Here is a tiny trained network, its code and every weight. The questions are about switching its units off for an input and a class, where a switched-off unit gives its printed mean instead of its output.

import numpy as np


def w(rows, s, z=0):
    codes = np.array(rows[::2]) - 128.0
    scale = np.full(codes.shape[1], s)
    scale[-1] = z or s
    return codes * scale


def f(y):
    return np.maximum(y, 0)


def log_softmax(a):
    a = a - a.max(-1, keepdims=True)
    return a - np.log(np.exp(a).sum(-1, keepdims=True))


def net(x, mask):
    res = np.array(x, float).reshape(1, 3) / 4 @ E
    y = f(res @ A[0][:, :-1].T + A[0][:, -1])
    res = res + np.where(mask, y, B[0][:, -1]) @ B[0][:, :-1]
    return log_softmax(res[-1] @ U[:, :-1].T + U[:, -1])


A, B = {}, {}
E = w([
[184,170,74,123,178,157,200,9,103,198],'x0',
[186,113,149,113,134,74,164,125,123,167],'x1',
[68,69,122,247,205,100,154,97,205,167],'x2',
],0.015)
A[0] = w([
[150,125,141,58,91,121,113,153,80,100,57],'n1',
[66,89,135,136,116,145,101,154,167,123,202],'n2',
[111,115,92,162,161,159,146,117,168,149,88],'n3',
[155,173,118,82,91,161,114,148,101,125,42],'n4',
[188,133,194,100,124,89,154,178,122,118,202],'n5',
[136,155,52,113,178,155,170,56,129,183,37],'n6',
[117,100,69,138,151,124,135,108,132,107,106],'n7',
[140,81,169,145,154,67,125,141,179,170,142],'n8',
[90,133,140,135,107,122,107,133,136,104,43],'n9',
[144,129,92,148,151,146,165,90,84,150,152],'n10',
[7,113,155,162,150,137,76,169,153,83,240],'n11',
[76,119,152,148,94,152,117,163,136,93,8],'n12',
[157,207,120,69,119,222,102,124,76,84,249],'n13',
[86,136,87,186,173,179,150,70,178,140,124],'n14',
[98,121,127,130,99,138,136,164,139,137,3],'n15',
[48,92,118,139,131,127,119,170,148,88,175],'n16',
],0.016,0.0035)
B[0] = w([
[126,139,193,52,59,222,129,132,111,102,206],'n1',
[167,60,139,123,135,101,120,182,128,117,201],'n2',
[171,114,152,85,81,148,88,111,147,136,187],'n3',
[89,192,124,101,109,184,90,84,83,136,198],'n4',
[121,108,156,140,97,91,117,222,102,54,184],'n5',
[105,98,36,178,222,72,132,79,146,160,234],'n6',
[111,150,131,115,100,164,126,140,106,103,158],'n7',
[105,109,85,142,198,78,102,102,108,155,199],'n8',
[147,92,122,125,136,84,138,117,117,133,162],'n9',
[132,110,94,145,173,105,136,90,136,173,195],'n10',
[153,5,162,155,150,78,156,234,159,97,251],'n11',
[134,83,107,147,166,86,162,167,160,181,187],'n12',
[49,191,54,115,174,100,86,96,116,124,246],'n13',
[168,143,170,66,52,169,133,127,103,88,222],'n14',
[143,108,138,151,140,111,161,85,141,163,151],'n15',
[144,50,139,153,130,101,134,158,153,104,210],'n16',
],0.012,0.027)
U = w([
[139,79,78,145,216,62,138,159,188,123,133],'0',
[207,81,224,110,35,151,146,193,188,78,116],'1',
[95,194,173,203,129,235,173,143,137,150,28],'2',
[73,254,122,69,53,233,93,118,92,74,91],'3',
[158,169,57,117,159,158,141,26,181,191,253],'4',
],0.0095,0.0038)

Each question gives the input, the list of numbers given to net, and the class t.
The units are the neurons (one row each of A and B). Each row of codes is followed by its name. A weight is (code - 128) times the scale printed after its matrix; where a second scale follows, it is the last column's (A, B and U).
mask holds one flag per neuron, in row order. A switched-off neuron (its flag False) gives its mean, the last column of its row in B, instead of its output. The means were averaged over made-up inputs and are rounded, as every weight is.
A unit's drop is (log p(t) with every unit on - log p(t) with that unit switched off) / (log p(t) with every unit on - log p(t) with every unit switched off).
most important unit: the unit with the biggest drop
top k neurons: the k neurons with the biggest drops, biggest first
drop when u is switched off: that unit's drop, to one decimal
input [1,-2,8], class 1: most important unit : n14
input [-1,4,-1], class 1: top 3 neurons : n13; n6; n4
input [-6,0,-6], class 1: top 3 neurons : n5; n12; n1
input [8,-5,-8], class 4: top 2 neurons : n6; n10
input [-2,3,7], class 1: top 3 neurons : n6; n13; n14
input [5,6,0], class 4: top 3 neurons : n11; n16; n2
input [1,-1,8], class 1: top 3 neurons : n14; n13; n3
input [1,-2,7], class 1: top 3 neurons : n14; n13; n3
input [-8,4,-8], class 3: top 2 neurons : n4; n13
input [-1,3,-8], class 3: drop when n1 is switched off : 0.0
input [7,-6,7], class 4: drop when n6 is switched off : 0.4
input [7,6,1], class 4: drop when n11 is switched off : 0.6
